Below are the code and all the weights of a small trained network. Each question names an input and a class and asks about switching units off, where a switched-off unit gives its printed mean instead of its output.

import numpy as np


def w(rows, s, z=0):
    codes = np.array(rows[::2]) - 128.0
    scale = np.full(codes.shape[1], s)
    scale[-1] = z or s
    return codes * scale


def norm(h):
    return h / np.sqrt((h * h).mean(-1, keepdims=True) + 1e-5)


def f(y):
    return y / 2 * (1 + np.tanh(0.7978845608 * (y + 0.044715 * y**3)))


def log_softmax(a):
    a = a - a.max(-1, keepdims=True)
    return a - np.log(np.exp(a).sum(-1, keepdims=True))


def net(x, mask):
    res = np.array(x, float).reshape(1, 8) / 4 @ E
    u = 0
    for l in range(2):
        y = f(norm(res) @ A[l][:, :-1].T + A[l][:, -1])
        res = res + np.where(mask[u : u + 15], y, B[l][:, -1]) @ B[l][:, :-1]
        u += 15
    return log_softmax(norm(res)[-1] @ U[:, :-1].T + U[:, -1])


A, B = {}, {}
E = w([
[136,138,147,136],'x0',
[119,35,235,23],'x1',
[6,109,159,187],'x2',
[140,191,188,123],'x3',
[128,78,99,148],'x4',
[117,117,117,125],'x5',
[113,129,105,108],'x6',
[123,166,144,101],'x7',
],0.0021)
A[0] = w([
[119,205,91,156,84],'L0N0',
[121,173,65,184,105],'L0N1',
[156,170,114,209,102],'L0N2',
[143,89,175,172,110],'L0N3',
[131,207,179,90,151],'L0N4',
[43,111,128,157,109],'L0N5',
[138,215,97,168,115],'L0N6',
[145,54,135,162,68],'L0N7',
[87,116,131,99,1],'L0N8',
[149,169,70,165,116],'L0N9',
[127,177,63,195,57],'L0N10',
[81,126,114,89,112],'L0N11',
[124,81,193,84,118],'L0N12',
[1,118,151,180,128],'L0N13',
[193,147,138,139,125],'L0N14',
],0.006,0.0017)
B[0] = w([
[77,42,165,67,181],'L0N0',
[98,30,198,44,208],'L0N1',
[56,69,215,8,182],'L0N2',
[92,150,83,104,129],'L0N3',
[115,152,48,162,183],'L0N4',
[146,211,73,226,181],'L0N5',
[75,3,104,73,209],'L0N6',
[92,180,113,48,133],'L0N7',
[115,99,143,167,103],'L0N8',
[176,115,167,101,190],'L0N9',
[88,6,212,21,206],'L0N10',
[138,114,186,200,138],'L0N11',
[42,59,170,8,198],'L0N12',
[246,250,56,232,251],'L0N13',
[172,222,65,110,153],'L0N14',
],0.0026,0.0022)
A[1] = w([
[175,111,108,147,197],'L1N0',
[108,58,91,183,43],'L1N1',
[127,208,103,125,176],'L1N2',
[137,82,127,206,118],'L1N3',
[131,153,94,133,2],'L1N4',
[111,135,228,63,148],'L1N5',
[97,202,159,254,100],'L1N6',
[99,124,214,105,70],'L1N7',
[120,110,202,132,28],'L1N8',
[146,81,115,242,102],'L1N9',
[171,159,124,206,9],'L1N10',
[210,122,74,45,177],'L1N11',
[104,154,130,186,38],'L1N12',
[168,37,113,103,181],'L1N13',
[67,120,17,102,79],'L1N14',
],0.0057,0.00087)
B[1] = w([
[132,177,134,162,140],'L1N0',
[112,125,187,44,157],'L1N1',
[134,178,102,175,145],'L1N2',
[162,155,140,66,143],'L1N3',
[163,139,123,144,109],'L1N4',
[3,96,80,110,217],'L1N5',
[205,158,150,171,211],'L1N6',
[60,62,59,59,163],'L1N7',
[108,33,96,71,133],'L1N8',
[166,157,81,37,161],'L1N9',
[185,161,93,106,126],'L1N10',
[190,197,123,200,253],'L1N11',
[207,104,165,140,130],'L1N12',
[84,207,163,171,225],'L1N13',
[67,177,167,90,162],'L1N14',
],0.0034,0.0027)
U = w([
[11,5,217,23,184],'0',
[95,146,135,124,253],'1',
[204,128,167,204,7],'2',
],0.0031,0.00048)

Each question gives the input, the list of numbers given to net, and the class t.
The units are the neurons (one row each of A and B). Each row of codes is followed by its name. A weight is (code - 128) times the scale printed after its matrix; where a second scale follows, it is the last column's (A, B and U).
mask holds one flag per neuron, layer by layer. A switched-off neuron (its flag False) gives its mean, the last column of its row in B, instead of its output. The means were averaged over made-up inputs and are rounded, as every weight is.
A unit's drop is (log p(t) with every unit on - log p(t) with that unit switched off) / (log p(t) with every unit on - log p(t) with every unit switched off).
top k neurons: the k neurons with the biggest drops, biggest first
k most important neurons of layer l: the k neurons of layer l with the biggest drops, biggest first
drop when u is switched off: that unit's drop, to one decimal
input [0,-8,-1,-6,7,0,3,0], class 0: 2 most important neurons of layer 0 : [L0N10, L0N1]
input [1,4,7,5,2,4,-8,7], class 2: top 2 neurons : [L0N13, L1N6]
input [8,-8,6,1,-7,7,0,4], class 0: top 4 neurons : [L0N10, L0N2, L0N1, L0N6]
input [3,-6,-3,8,1,-6,1,4], class 0: top 2 neurons : [L0N13, L0N2]
input [4,6,8,-8,-1,2,2,6], class 2: top 3 neurons : [L0N13, L0N5, L0N10]
input [-2,6,7,5,6,6,-2,-7], class 2: top 3 neurons : [L0N13, L0N10, L0N5]
input [2,-7,7,4,1,-6,-5,5], class 0: most important neuron of layer 1 : [L1N11]
input [-6,-6,-5,-5,-1,-5,2,4], class 0: top 3 neurons : [L0N13, L0N10, L0N1]
input [-6,3,4,-4,3,2,-3,5], class 2: drop when L0N13 is switched off : 0.2
input [7,-6,5,-1,0,-3,1,-1], class 0: drop when L0N10 is switched off : 0.3
input [-1,4,8,-8,0,-7,-5,0], class 2: drop when L0N13 is switched off : 0.8
input [4,-6,3,0,2,-5,-4,1], class 0: drop when L1N2 is switched off : 0.0
input [2,-5,-3,-6,8,1,5,0], class 0: 3 most important neurons of layer 0 : [L0N13, L0N10, L0N1]
